[12  3  1  6] = Q
[-104 -119 -113   19] = U
[ 8  1 -2 10] = N
[27  4  6  2] = F
q: [-104 -119 -113   19] => U
q: [ 8  1 -2 10] => N
q: [27  4  6  2] => F

[-31  -9  33 -16 -64  31  13   6 -35  -9 -27  42  24 107 -38  17 -62]  E
[-34 -11  30  -9 -66  59  -8   6 -24 -19 -27  46  25 103 -48  11 -46]  G
[-13  15  28  -9 -69  21  13   2 -68   8  -7  34  23 118 -65  53 -78]  P
[-39 -14  42 -11 -68  57  -9   7 -19 -17 -21  40  29  96 -46  20 -42]  W
[-31  -9  33 -16 -64  31  13   6 -35  -9 -27  42  24 107 -38  53 -79]  V
[-31  -9  33 -68  57 -11  13   6 -35  -9 -27  42  24 107 -38  15 -54]  C
[-40 -26  28 -12 -78  59   3 -34 -19  -2  -9  38  33  87 -63 -15 -42]  Z
then: [21 13  2] => [-68   8  -7]
then: [-11 -68  57] => [ -9   7 -19]
q: [-31  -9  33 -16 -64  31  13   6 -35  -9 -27  42  24 107 -38  53 -79] => V
then: [ 13   2 -68] => [ 8 -7 34]
then: [-11  30  -9 -66  59  -8   6 -24 -19 -27  46  25] => [103 -48  11]
then: [-11  13   6 -35  -9] => [-27  42  24]

[  41   26   -7  -10  -32  -56   25   61  -58  -28  -14  -50  -59    8
  -43   44   92  -33    4   37   13  -17  -38 -112   50  -66  -51] = tafa
[-17 -23   0  71   7 -16 -49  23  75  -1 -52   7 -70 -52  -3  85 -20 -12
   8  49 -24  67  54  67  48  44  16] = novi
[ 14  25  -7 -74  -8   0  37  23  -1 -52  75 -10 -70 -52  -3 -67  21   4
 -12 -26  24 -69 -63 -88 -38 -48 -17] = tidiz
then: [ 23  -1 -52  75] => [-10 -70 -52]
q: [ 14  25  -7 -74  -8   0  37  23  -1 -52  75 -10 -70 -52  -3 -67  21   4
 -12 -26  24 -69 -63 -88 -38 -48 -17] => tidiz
then: [ 14  25  -7 -74  -8] => [ 0 37 23]
then: [  8 -43] => [ 44  92 -33]
then: [ 75  -1 -52   7 -70 -52  -3  85 -20 -12] => [  8  49 -24]
then: [ 4 37] => [ 13 -17 -38]
then: [ 37  23  -1 -52  75] => [-10 -70 -52]

[ -4  24 -37 -24 -38  -5  79  42 -36  42  39 -62 -14 -13   0 -35  -5] -> zagu
[ 80  24 -52 -66 -13  28   1  -4 -49 -37   6  21 -45  15  16 -39  50] -> Refuf
[ -4  24 -37 -24 -38  -5  79  42 -56   0 -58  25  62 -21   0 -30 -24] -> mon
[ 24 -48 -13  45 -84 -17  23  24 104  39  36 -41  38  37  74  53 -64] -> lebo
[-67  44 -67  30 -17  -1  34 -54  39 -13 -62 -36  42 -14 -47  23 -70] -> papo
q: [ -4  24 -37 -24 -38  -5  79  42 -56   0 -58  25  62 -21   0 -30 -24] => mon
then: [ 39 -13 -62 -36  42 -14] => [-47  23 -70]

[  2 102  -1  -7]  Netin
[  2 102   2 124]  vabe
[  1 -40  -2 -50]  muf
[ 19 -45  -1 -55]  galat
[-12  84  -1 101]  badeb
q: [  2 102  -1  -7] => Netin
q: [  1 -40  -2 -50] => muf

